Below are the code and all the weights of a small trained network. Each question names an input and a target symbol and asks about switching units off, where a switched-off unit gives its printed mean instead of its output.

import numpy as np


def w(rows, s, z=0):
    codes = np.array(rows[::2]) - 128.0
    scale = np.full(codes.shape[1], s)
    scale[-1] = z or s
    return codes * scale


def f(y):
    return y / 2 * (1 + np.tanh(0.7978845608 * (y + 0.044715 * y**3)))


def softmax(a):
    e = np.exp(a - a.max(-1, keepdims=True))
    return e / e.sum(-1, keepdims=True)


def log_softmax(a):
    a = a - a.max(-1, keepdims=True)
    return a - np.log(np.exp(a).sum(-1, keepdims=True))


def net(x, mask):
    ids = ['αβγζηθμπστφψ'.index(c) for c in x.split()]
    T = len(ids)
    res = E[ids] + P[:T]
    u = 0
    for l in range(2):
        q, k, v = (res @ M[l].T for M in (Q, K, V))
        z = softmax(np.where(np.tri(T) > 0, q @ k.T / 3**0.5, -1e9)) @ v
        res = res + np.where(mask[u], z, O[l][:, -1]) @ O[l][:, :-1]
        u += 1
        y = f(res @ A[l][:, :-1].T + A[l][:, -1])
        res = res + np.where(mask[u : u + 12], y, B[l][:, -1]) @ B[l][:, :-1]
        u += 12
    return log_softmax(res[-1] @ U[:, :-1].T + U[:, -1])


Q, K, V, O, A, B = {}, {}, {}, {}, {}, {}
E = w([
[114,82,131],'α',
[115,84,132],'β',
[125,79,136],'γ',
[141,75,144],'ζ',
[162,68,154],'η',
[72,103,112],'θ',
[178,72,162],'μ',
[228,66,184],'π',
[53,120,105],'σ',
[3,146,82],'τ',
[210,167,181],'φ',
[63,208,113],'ψ',
],0.0067)
P = w([
[136,130,107],'0',
[114,149,148],'1',
[127,93,146],'2',
[150,146,90],'3',
[148,81,99],'4',
[106,149,165],'5',
[110,76,157],'6',
[175,181,117],'7',
[148,71,85],'8',
[161,135,72],'9',
[151,4,132],'10',
[97,150,172],'11',
[101,93,172],'12',
[179,160,86],'13',
],0.021)
Q[0] = w([
[180,149,23],'0.h1',
[186,128,2],'0.h1',
[128,82,108],'0.h1',
],0.023)
K[0] = w([
[76,117,233],'0.h1',
[72,131,251],'0.h1',
[137,175,162],'0.h1',
],0.018)
V[0] = w([
[139,8,157],'0.h1',
[56,59,80],'0.h1',
[199,119,203],'0.h1',
],0.013)
O[0] = w([
[9,93,174,1],'0.h1',
[100,91,51,109],'0.h1',
[99,146,238,58],'0.h1',
],0.015,0.00094)
A[0] = w([
[123,118,189,137],'0.n1',
[139,191,152,190],'0.n2',
[101,54,163,140],'0.n3',
[82,222,108,110],'0.n4',
[152,208,80,33],'0.n5',
[153,151,115,77],'0.n6',
[136,208,167,254],'0.n7',
[127,127,173,140],'0.n8',
[150,119,102,179],'0.n9',
[90,189,118,105],'0.n10',
[89,7,117,185],'0.n11',
[51,171,108,46],'0.n12',
],0.012,0.0074)
B[0] = w([
[136,159,139,182],'0.n1',
[153,131,80,177],'0.n2',
[115,88,172,190],'0.n3',
[152,142,66,148],'0.n4',
[49,113,167,150],'0.n5',
[79,145,143,126],'0.n6',
[194,154,80,234],'0.n7',
[135,156,131,163],'0.n8',
[141,139,108,210],'0.n9',
[121,143,79,133],'0.n10',
[83,11,117,255],'0.n11',
[104,117,54,133],'0.n12',
],0.012,0.0066)
Q[1] = w([
[201,131,67],'1.h1',
[97,191,254],'1.h1',
[18,203,165],'1.h1',
],0.0056)
K[1] = w([
[124,214,15],'1.h1',
[210,82,185],'1.h1',
[157,1,134],'1.h1',
],0.0067)
V[1] = w([
[50,62,175],'1.h1',
[154,254,110],'1.h1',
[58,182,91],'1.h1',
],0.006)
O[1] = w([
[252,36,162,1],'1.h1',
[68,205,44,189],'1.h1',
[199,183,7,163],'1.h1',
],0.0038,0.0058)
A[1] = w([
[214,174,115,193],'1.n1',
[136,130,49,151],'1.n2',
[183,238,128,2],'1.n3',
[136,131,42,152],'1.n4',
[99,67,89,118],'1.n5',
[213,199,89,194],'1.n6',
[59,43,107,167],'1.n7',
[141,132,39,139],'1.n8',
[49,130,254,253],'1.n9',
[248,201,86,228],'1.n10',
[48,142,100,148],'1.n11',
[42,20,207,117],'1.n12',
],0.0075,0.0067)
B[1] = w([
[94,151,108,191],'1.n1',
[181,133,128,209],'1.n2',
[114,11,142,170],'1.n3',
[171,125,127,217],'1.n4',
[102,106,115,188],'1.n5',
[110,152,128,226],'1.n6',
[95,46,115,229],'1.n7',
[182,130,136,216],'1.n8',
[222,161,208,187],'1.n9',
[96,186,112,246],'1.n10',
[155,103,129,158],'1.n11',
[83,174,163,245],'1.n12',
],0.012,0.013)
U = w([
[34,112,115,41],'α',
[37,113,113,45],'β',
[55,116,133,66],'γ',
[92,116,151,94],'ζ',
[143,117,172,168],'η',
[60,90,60,103],'θ',
[193,124,173,145],'μ',
[255,166,190,96],'π',
[120,90,76,178],'σ',
[241,79,81,137],'τ',
[35,204,114,254],'φ',
[249,194,87,135],'ψ',
],0.0066,0.006)

Each question gives the input, a string of symbols that net reads in full, and the target symbol t.
The units are the heads (3 rows each of Q, K, V and O) and the neurons (one row each of A and B). Each row of codes is followed by its name. A weight is (code - 128) times the scale printed after its matrix; where a second scale follows, it is the last column's (O, A, B and U).
mask holds one flag per unit, layer by layer, with each layer's heads first. A switched-off unit (its flag False) gives its mean, the last column of its rows in O or B, instead of its output. The means were averaged over made-up inputs and are rounded, as every weight is.
A unit's drop is (log p(t) with every unit on - log p(t) with that unit switched off) / (log p(t) with every unit on - log p(t) with every unit switched off).
The circuit of an input: a set's keep is (log p(t) with only the set's units on - log p(t) with every unit switched off) / (log p(t) with every unit on - log p(t) with every unit switched off). Starting from the 12 units with the biggest drops (on a tie, the unit counted first), units are removed one at a time, each time the one whose removal leaves the highest keep (on an exact tie, the one counted first), for as long as the keep stays at least 0.8.
circuit, biggest first: the units of the circuit, biggest drop first
unit that matters most: the unit with the biggest drop
k most important neurons: the k neurons with the biggest drops, biggest first
k most important neurons of layer l: the k neurons of layer l with the biggest drops, biggest first
input ζ π ζ α ψ, target π: circuit, biggest first	(0.h1, 1.n9, 1.h1)
input θ ψ π ψ ζ ψ ψ θ φ θ φ η φ σ, target φ: 2 most important neurons	(1.n10, 1.n9)
input μ ψ η τ η σ ψ φ ψ η θ η σ, target η: unit that matters most	1.n9
input π π ψ ψ ψ μ, target ψ: circuit, biggest first	(0.h1, 1.n7)
input φ ψ ζ γ ψ η π π π θ ζ μ τ, target θ: circuit, biggest first	(0.h1, 0.n11, 1.n7)
input α η ψ η φ μ π α φ η σ π μ, target η: 2 most important neurons	(1.n9, 0.n11)
input β φ ψ σ τ α, target τ: circuit, biggest first	(0.h1, 1.n12)
input φ η β η φ π θ ψ θ, target π: circuit, biggest first	(0.h1, 1.n9)
input π π μ, target π: circuit, biggest first	(1.n9, 0.h1)
input π ψ ψ, target π: circuit, biggest first	(0.h1, 1.n9)
input η π φ α, target φ: 2 most important neurons	(0.n7, 0.n2)
input β η φ α μ φ, target φ: circuit, biggest first	(0.n11, 0.n7, 1.n9, 1.n10)
input φ θ ψ θ, target ψ: circuit, biggest first	(0.n11, 1.n7)
input ζ φ φ σ, target φ: unit that matters most	1.n10
input ψ φ θ σ ζ, target φ: 2 most important neurons	(1.n10, 0.n11)
input η α η θ θ ψ η, target θ: 2 most important neurons of layer 1	(1.n7, 1.n9)
input η μ σ ψ γ π β μ η ψ α φ γ ψ, target ψ: 2 most important neurons	(0.n4, 0.n7)
input τ φ σ φ η ψ σ φ μ φ θ η, target φ: 3 most important neurons	(1.n10, 1.n1, 1.n6)
input ζ γ φ π ψ π φ φ φ φ ζ η ζ π, target π: circuit, biggest first	(0.h1, 1.n9, 1.h1)
input β τ φ ζ ψ, target τ: most important neuron	(1.n12)
